[[ 126.8  279.8  268.4  122.2  204.2  135.8  229.5  259.7  273.7  263.9
   275.8]
 [ 122.5 -296.3 -259.1   67.5 -178.1   96.5 -223.9 -271.4 -274.1 -262.1
  -284.6]
 [ 223.7  -96.6  -77.1  165.2  -27.8  210.7  -59.4  -84.6  -85.1  -93.4
   -88.4]
 [ 197.4   12.2   32.0  135.7   14.0  187.2    2.6    3.7   24.5    9.1
    17.1]
 [  12.8 -179.7 -176.4   44.9  -59.2   12.1  -95.5 -144.3 -179.4 -152.0
  -178.2]
 [  59.3  212.7  202.1   75.4  160.0   66.9  182.0  201.8  207.0  207.5
   209.4]
 [  89.3  264.1  243.3  126.7  231.0  103.2  248.8  261.9  251.4  248.5
   260.1]
 [  74.0  264.0  244.5  113.8  234.4   85.0  250.7  262.7  251.8  246.3
   259.8]
 [ 245.2  -21.4    0.8  159.4   -4.5  224.3  -18.1  -23.1   -7.3  -27.1
   -11.5]
 [ 224.8   76.7  100.0  138.5   35.4  203.8   43.4   59.8   92.6   72.9
    85.8]] → 100.0

[[  4.3   3.1  -1.3   6.2  -3.2  -9.0  -5.9 -18.0  -5.9  -2.3  14.1]
 [-23.2 -14.5  -2.8  -4.8  -1.7  -4.0  -2.8 -13.0  -2.6  -5.1  -7.4]
 [-10.3 -13.8  -5.3   4.1  -1.7   3.2  -3.7  -2.0  -1.1  -1.7   4.0]
 [ -4.9   9.4  -6.8  -0.3   8.0  -6.3  -2.5   2.2   6.0   8.5  -1.0]
 [ 14.3  17.6  -2.9   0.0  -2.4  -1.8  -1.3  18.2  -3.6  23.8 -10.3]
 [-12.3  16.6  -3.7   1.0  15.0   3.0 -11.1   0.7   8.8  -6.2   3.2]
 [ -8.7   5.2  -8.0   6.3  -8.4   4.8   3.8  -2.6   2.8   6.6 -10.4]
 [ -1.4 -17.5  -0.8  -5.6  -2.7   5.1  -8.8  -2.6  -4.8   9.8   1.4]] → -0.8

[[-0.247 -0.248  0.079 -0.140  0.167 -0.030 -0.240 -0.203 -0.115 -0.109]
 [ 0.235  0.237 -0.014 -0.165 -0.192 -0.019  0.234  0.158 -0.202  0.081]
 [ 0.104  0.096 -0.248  0.141 -0.228 -0.210  0.065  0.183  0.144 -0.230]
 [-0.022 -0.008  0.250 -0.127  0.208  0.243  0.083 -0.213 -0.091  0.220]
 [-0.063 -0.036  0.219 -0.128  0.213  0.223 -0.024 -0.144 -0.093  0.193]
 [ 0.135  0.124 -0.278  0.128 -0.249 -0.273  0.123  0.170  0.116 -0.242]
 [ 0.068  0.075  0.201  0.123  0.162  0.212  0.086 -0.166  0.113  0.196]
 [ 0.251  0.243  0.074 -0.189 -0.160  0.046  0.240  0.187 -0.235  0.129]
 [-0.038 -0.060  0.021  0.118  0.113  0.056 -0.098  0.051  0.147 -0.003]
 [-0.209 -0.191 -0.253  0.093 -0.246 -0.235 -0.205 -0.180  0.097 -0.240]] → -0.253

[[ 1.851  0.632 -0.064 -2.107 -0.603 -1.358  1.008 -1.889  0.282  0.128
   0.986 -0.120  0.639 -2.233 -0.893 -2.558]
 [ 2.462  2.814 -1.695  2.559 -1.714 -1.545  0.256  1.118 -2.114 -1.974
  -2.207  1.701 -2.330  0.382  1.907 -2.446]
 [ 1.909 -1.697  2.866  1.090  2.126 -0.820  1.164  2.049  1.250  0.620
  -3.130 -1.751 -0.965  3.118  1.717  0.377]
 [-3.236 -0.993 -3.102  0.667  1.500  0.926 -2.664 -0.194  0.902  1.920
   0.532 -2.941  0.413  2.731  2.955 -0.689]
 [-0.295 -0.442 -1.280 -1.937 -0.443 -1.906 -2.368 -1.165 -1.266 -1.177
   0.804  2.917  2.872 -2.355  1.998 -3.228]
 [ 0.783 -0.111  0.905 -1.937 -1.351  0.995  1.931 -2.322  0.840  2.729
  -2.641  1.312 -1.797  0.118  1.289  1.464]
 [ 0.184  0.437 -2.554  0.766 -1.612  2.464 -2.215  1.144 -2.320  0.093
  -0.707 -1.062 -0.337  2.752 -2.696  3.023]
 [ 0.804 -2.566 -0.052 -2.102  0.302  2.591 -2.357 -0.174  2.222  2.168
   2.577  2.422 -3.145 -2.464 -2.664  1.253]
 [ 1.360  0.210 -0.100  2.009 -0.805 -1.558 -2.708  1.026  0.828 -2.655
  -0.389  2.266 -1.394  0.680 -2.488  1.415]
 [-0.049 -0.335 -0.245  1.040 -0.690 -0.965  1.128 -2.892  3.080  0.153
  -0.056  1.649  1.474  0.896 -2.103 -2.297]
 [-0.972 -0.392 -1.820  2.966  0.852 -2.670  0.408 -2.480 -0.274  2.011
   0.325 -2.656 -1.711 -0.050 -2.455 -1.576]
 [ 1.043  2.382 -0.213 -2.213 -1.158  2.096  1.783 -1.941 -2.503 -2.460
  -2.636 -0.598  0.207  1.512  3.063 -0.015]] → -0.213

[[ 1.53 -0.22 -2.76  1.52 -2.00  0.14 -1.17]
 [-0.13  1.81  1.22 -0.38 -0.78 -1.84  1.43]
 [-0.81 -2.07 -2.71  2.85  0.86  0.45 -1.66]
 [-1.22 -1.40 -0.30 -0.49  0.04 -0.03  0.28]
 [-1.79 -0.13 -0.81 -2.09  1.02  1.31 -1.82]
 [ 1.01 -1.74 -0.63  0.24 -1.03 -0.41  1.51]
 [-0.63 -2.19  0.52  0.69 -0.99 -0.52 -0.44]
 [ 1.51  0.64  1.66  2.74 -2.06 -2.42  2.58]
 [ 0.86 -0.56 -0.55  2.45  1.19 -2.19  1.85]] → -0.55

[[-0.014 -0.009  0.039 -0.003 -0.003 -0.008  0.002  0.039  0.003  0.004
  -0.016 -0.003 -0.039  0.002]
 [-0.014 -0.077  0.039 -0.003 -0.027 -0.066 -0.040  0.057  0.003  0.038
  -0.043 -0.028 -0.039  0.046]
 [ 0.009 -0.009  0.039  0.050 -0.027  0.051  0.087  0.004  0.060  0.004
   0.037 -0.003  0.058  0.024]
 [-0.132 -0.213  0.235  0.023 -0.100 -0.300 -0.040  0.109  0.089  0.105
   0.037 -0.151 -0.104  0.156]
 [-0.014 -0.009 -0.001 -0.003 -0.003 -0.066 -0.040  0.039  0.003  0.004
  -0.043 -0.028 -0.007  0.024]
 [ 0.009 -0.009  0.039  0.076 -0.051  0.051  0.087  0.004  0.089 -0.029
   0.064 -0.003  0.058  0.046]
 [ 0.009 -0.009  0.078  0.102 -0.100  0.051  0.171  0.039  0.117 -0.063
   0.091 -0.003  0.058  0.068]
 [ 0.009 -0.043  0.196  0.155 -0.148 -0.008  0.213  0.074  0.174 -0.130
   0.145 -0.003  0.058  0.068]
 [ 0.009 -0.009 -0.001 -0.003 -0.003 -0.008  0.002  0.004  0.003  0.004
   0.011 -0.003 -0.007  0.002]
 [-0.109 -0.179  0.196  0.023 -0.100 -0.300 -0.040  0.109  0.089  0.105
   0.011 -0.126 -0.104  0.134]
 [-0.062 -0.111  0.078 -0.003 -0.051 -0.183 -0.040  0.092  0.032  0.038
  -0.043 -0.077 -0.072  0.090]] → 0.078

[[-0.054 -0.057 -0.064 -0.069 -0.032 -0.061 -0.058 -0.081  0.010 -0.084
  -0.059 -0.080 -0.032 -0.059 -0.034  0.018]
 [-0.025 -0.028 -0.039 -0.129  0.006 -0.035 -0.030 -0.134 -0.004 -0.137
  -0.031 -0.133 -0.003 -0.032  0.005  0.013]
 [-0.012 -0.015 -0.026 -0.124  0.017 -0.021 -0.017 -0.177  0.145 -0.193
  -0.018 -0.193 -0.214 -0.019  0.018  0.061]
 [-0.127 -0.126 -0.125  0.095 -0.135 -0.126 -0.126  0.088 -0.109  0.092
  -0.125  0.098  0.057 -0.125 -0.134 -0.039]
 [-0.085 -0.085 -0.088  0.026 -0.079 -0.087 -0.086 -0.021  0.069 -0.031
  -0.086 -0.029 -0.157 -0.086 -0.078  0.027]
 [ 0.010  0.006 -0.008 -0.181  0.049 -0.003  0.003 -0.215  0.110 -0.228
   0.002 -0.227 -0.146  0.000  0.048  0.053]
 [-0.138 -0.136 -0.132  0.157 -0.155 -0.134 -0.135  0.069  0.149  0.054
  -0.134  0.053 -0.307 -0.134 -0.152  0.049]] → -0.132

[[-0.02  0.03  0.03 -0.05  0.08 -0.04  0.03 -0.03  0.09  0.03  0.06 -0.05
   0.08 -0.13  0.04]
 [ 0.09 -0.13  0.07  0.08 -0.06 -0.08  0.01  0.03  0.04 -0.02 -0.04  0.01
   0.10  0.02 -0.02]
 [-0.06  0.05  0.05 -0.12  0.17 -0.09  0.06 -0.09  0.20  0.05  0.13 -0.12
   0.16 -0.30  0.07]
 [ 0.03 -0.04  0.03  0.03 -0.02 -0.02  0.01  0.02  0.03  0.00  0.00  0.01
   0.04  0.02 -0.01]
 [ 0.04 -0.04  0.04  0.03 -0.01 -0.02  0.01  0.02  0.02  0.00 -0.01  0.01
   0.04  0.01  0.00]
 [ 0.02 -0.01  0.02  0.02  0.00  0.00  0.01  0.02  0.02  0.01  0.00  0.01
   0.02  0.01  0.00]
 [-0.03  0.03  0.03 -0.05  0.09 -0.03  0.04 -0.03  0.10  0.03  0.07 -0.05
   0.08 -0.14  0.04]] → 0.03

[[-1.302 -1.461  1.502  0.520  1.468  1.362  1.490  1.125  0.383]
 [-1.138 -1.261  1.241  0.618  0.838  0.920  0.999  0.879  0.886]
 [ 1.053  1.605 -1.615 -1.119 -1.327 -1.558 -1.391 -0.998 -1.634]
 [-0.763  0.822  0.964 -2.212  1.420 -1.797 -1.303  1.440 -1.122]
 [-1.674 -1.425  1.574  0.629  1.557  1.815  1.827  1.176  0.268]
 [-2.539 -2.389  0.601 -1.335  1.104 -1.251 -1.078 -0.794 -1.608]
 [-0.854  1.690  1.009 -0.805 -1.025 -0.318 -0.275  0.876 -0.634]
 [-1.246  1.775  0.756 -2.391 -0.831 -1.975 -1.514  1.025 -1.563]
 [-1.533 -1.446  1.608  0.783  1.374  1.628  1.631  1.148  0.277]
 [-1.744  0.780 -0.443  0.044 -1.911  0.118  0.203 -0.867 -2.375]
 [ 0.805  1.026 -2.093 -0.690 -1.715 -1.221 -1.299 -1.543 -1.393]] → -2.093
---
[2.0, 49.4, -23.0, -41.5, -46.2, -11.4] -> 2.0, -11.4

[[3.9, -12.9, -46.4, 5.8, -8.5, -32.3, 47.2],
 [-6.0, 47.4, -25.9, -16.5, 20.5, -45.3, 30.3]] -> 3.9, 30.3

[-4.0, 8.2, 58.7, 3.7, 33.2, -0.8] -> -4.0, -0.8

[42.7, 52.4, 23.8, 30.2] -> 42.7, 30.2

[-48.4, -36.7, 31.7, -47.1, -19.7, 7.9, 13.4] -> -48.4, 13.4

[7.0, -43.8, 41.6, -21.7, 27.5] -> 7.0, 27.5

[-31.8, 9.3, 42.7, -18.8, -38.4] -> -31.8, -38.4

[[3.9, 17.7, -38.2, 50.9, -30.4],
 [-3.5, 8.1, -0.9, -21.2, 0.3]] -> 3.9, 0.3

[-37.7, -38.8, -50.9, -27.6, 9.3] -> -37.7, 9.3
